Here is a tiny trained network, its code and every weight. The questions are about switching its units off for an input and a target symbol, where a switched-off unit gives its printed mean instead of its output.

import numpy as np


def w(rows, s, z=0):
    codes = np.array(rows[::2]) - 128.0
    scale = np.full(codes.shape[1], s)
    scale[-1] = z or s
    return codes * scale


def f(y):
    return np.maximum(y, 0)


def softmax(a):
    e = np.exp(a - a.max(-1, keepdims=True))
    return e / e.sum(-1, keepdims=True)


def log_softmax(a):
    a = a - a.max(-1, keepdims=True)
    return a - np.log(np.exp(a).sum(-1, keepdims=True))


def net(x, mask):
    ids = ['ΔΩβεηθμστ'.index(c) for c in x.split()]
    T = len(ids)
    res = E[ids] + P[:T]
    q, k, v = (res @ M[0].T for M in (Q, K, V))
    z = softmax(np.where(np.tri(T) > 0, q @ k.T / 2**0.5, -1e9)) @ v
    res = res + np.where(mask[0], z, O[0][:, -1]) @ O[0][:, :-1]
    y = f(res @ A[0][:, :-1].T + A[0][:, -1])
    res = res + np.where(mask[1:13], y, B[0][:, -1]) @ B[0][:, :-1]
    return log_softmax(res[-1] @ U[:, :-1].T + U[:, -1])


Q, K, V, O, A, B = {}, {}, {}, {}, {}, {}
E = w([
[188,138,73,195,129,51,120],'Δ',
[229,40,249,68,155,163,170],'Ω',
[140,69,95,101,126,128,172],'β',
[174,61,154,145,152,125,99],'ε',
[70,128,89,173,96,50,85],'η',
[51,134,121,185,98,91,89],'θ',
[174,215,170,103,88,5,201],'μ',
[122,131,188,192,80,102,141],'σ',
[84,83,153,127,85,130,148],'τ',
],0.015)
P = w([
[134,123,173,54,136,2,121],'0',
[134,90,107,143,117,121,160],'1',
[183,131,115,139,64,158,130],'2',
[148,116,103,145,81,128,156],'3',
[118,74,101,131,139,103,154],'4',
[156,106,117,119,97,139,149],'5',
[145,110,115,122,95,117,140],'6',
],0.0096)
Q[0] = w([
[188,153,63,129,144,122,127],'H1',
[93,254,135,91,249,202,119],'H1',
],0.018)
K[0] = w([
[113,165,95,168,89,112,146],'H1',
[121,55,57,234,154,249,145],'H1',
],0.014)
V[0] = w([
[176,123,2,63,165,125,121],'H1',
[81,229,96,205,138,82,78],'H1',
],0.017)
O[0] = w([
[234,131,144,47,42,153,47,88],'H1',
[152,94,246,115,201,30,124,5],'H1',
],0.013,0.023)
A[0] = w([
[178,108,113,60,101,105,98,6],'N1',
[87,186,90,85,198,116,243,159],'N2',
[133,255,79,100,211,193,134,17],'N3',
[146,23,114,225,168,176,19,41],'N4',
[89,190,112,140,221,159,122,4],'N5',
[197,107,52,146,169,83,110,71],'N6',
[144,147,86,110,63,155,116,22],'N7',
[177,115,144,102,161,157,170,111],'N8',
[126,131,203,154,81,120,57,56],'N9',
[118,129,127,151,66,143,154,114],'N10',
[144,110,130,232,130,100,94,141],'N11',
[93,112,94,5,106,39,156,153],'N12',
],0.0091,0.003)
B[0] = w([
[92,156,193,148,102,121,46,140],'N1',
[185,196,156,146,67,160,76,203],'N2',
[11,78,215,138,78,86,142,224],'N3',
[183,178,156,70,64,146,146,134],'N4',
[182,97,167,79,179,152,62,156],'N5',
[99,79,111,101,153,197,152,134],'N6',
[119,140,156,53,187,90,117,251],'N7',
[143,111,87,157,139,137,144,140],'N8',
[133,70,105,117,204,138,111,137],'N9',
[167,106,94,151,164,83,166,217],'N10',
[94,145,54,91,118,95,99,142],'N11',
[128,100,115,162,96,181,175,142],'N12',
],0.012,0.03)
U = w([
[173,37,133,142,57,103,36,46],'Δ',
[104,124,170,92,128,146,140,97],'Ω',
[221,141,96,2,123,81,121,108],'β',
[187,112,25,78,210,165,144,234],'ε',
[170,92,133,86,207,109,178,112],'η',
[159,151,146,108,196,78,140,127],'θ',
[212,151,164,92,57,75,159,86],'μ',
[123,228,172,97,252,196,94,96],'σ',
[176,80,66,200,82,218,77,254],'τ',
],0.0049,0.0033)

Each question gives the input, a string of symbols that net reads in full, and the target symbol t.
The units are the heads (2 rows each of Q, K, V and O) and the neurons (one row each of A and B). Each row of codes is followed by its name. A weight is (code - 128) times the scale printed after its matrix; where a second scale follows, it is the last column's (O, A, B and U).
mask holds one flag per unit, heads first, then neurons. A switched-off unit (its flag False) gives its mean, the last column of its rows in O or B, instead of its output. The means were averaged over made-up inputs and are rounded, as every weight is.
A unit's drop is (log p(t) with every unit on - log p(t) with that unit switched off) / (log p(t) with every unit on - log p(t) with every unit switched off).
The circuit of an input: a set's keep is (log p(t) with only the set's units on - log p(t) with every unit switched off) / (log p(t) with every unit on - log p(t) with every unit switched off). Starting from the 12 units with the biggest drops (on a tie, the unit counted first), units are removed one at a time, each time the one whose removal leaves the highest keep (on an exact tie, the one counted first), for as long as the keep stays at least 0.8.
circuit, biggest first: the units of the circuit, biggest drop first
most important unit: the unit with the biggest drop
k most important neurons: the k neurons with the biggest drops, biggest first
drop of u: that unit's drop, to one decimal
input Δ Ω β ε θ, target Δ: circuit, biggest first => (H1 N7)
input θ Ω τ Ω β σ, target θ: circuit, biggest first => (H1)
input η η Ω β Δ, target η: 2 most important neurons => (N2 N6)
input η τ τ, target η: circuit, biggest first => (H1 N2)
input ε τ Δ, target ε: 3 most important neurons => (N3 N2 N6)
input Δ Ω β η β Ω β, target Δ: 3 most important neurons => (N7 N1 N10)
input β β τ Ω Ω Ω τ, target β: circuit, biggest first => (H1 N7)
input σ τ τ Ω Ω σ, target σ: circuit, biggest first => (H1 N3 N2)
input τ Ω β, target τ: 2 most important neurons => (N7 N3)
input τ τ η τ η, target τ: 4 most important neurons => (N7 N3 N2 N10)
input β θ σ Δ σ, target β: circuit, biggest first => (H1 N3)
input ε τ β β β Ω, target ε: circuit, biggest first => (N3 N2 H1)
input Δ Ω β Δ σ, target Δ: 3 most important neurons => (N7 N1 N10)
input β Ω Ω Δ, target β: most important unit => H1
input β τ β η τ η, target β: 2 most important neurons => (N3 N7)
input σ Δ Ω Ω Ω, target σ: circuit, biggest first => (H1 N2 N3)
input η ε τ η Ω ε β, target η: 2 most important neurons => (N2 N3)
input Δ Ω η, target Δ: drop of N10 => 0.1
input ε τ τ ε τ τ τ, target ε: drop of H1 => 0.4
input θ β σ Δ, target θ: drop of N5 => 0.0
input τ σ Ω, target τ: drop of N10 => 0.1
input τ τ Δ Ω β Δ θ, target τ: most important unit => N7
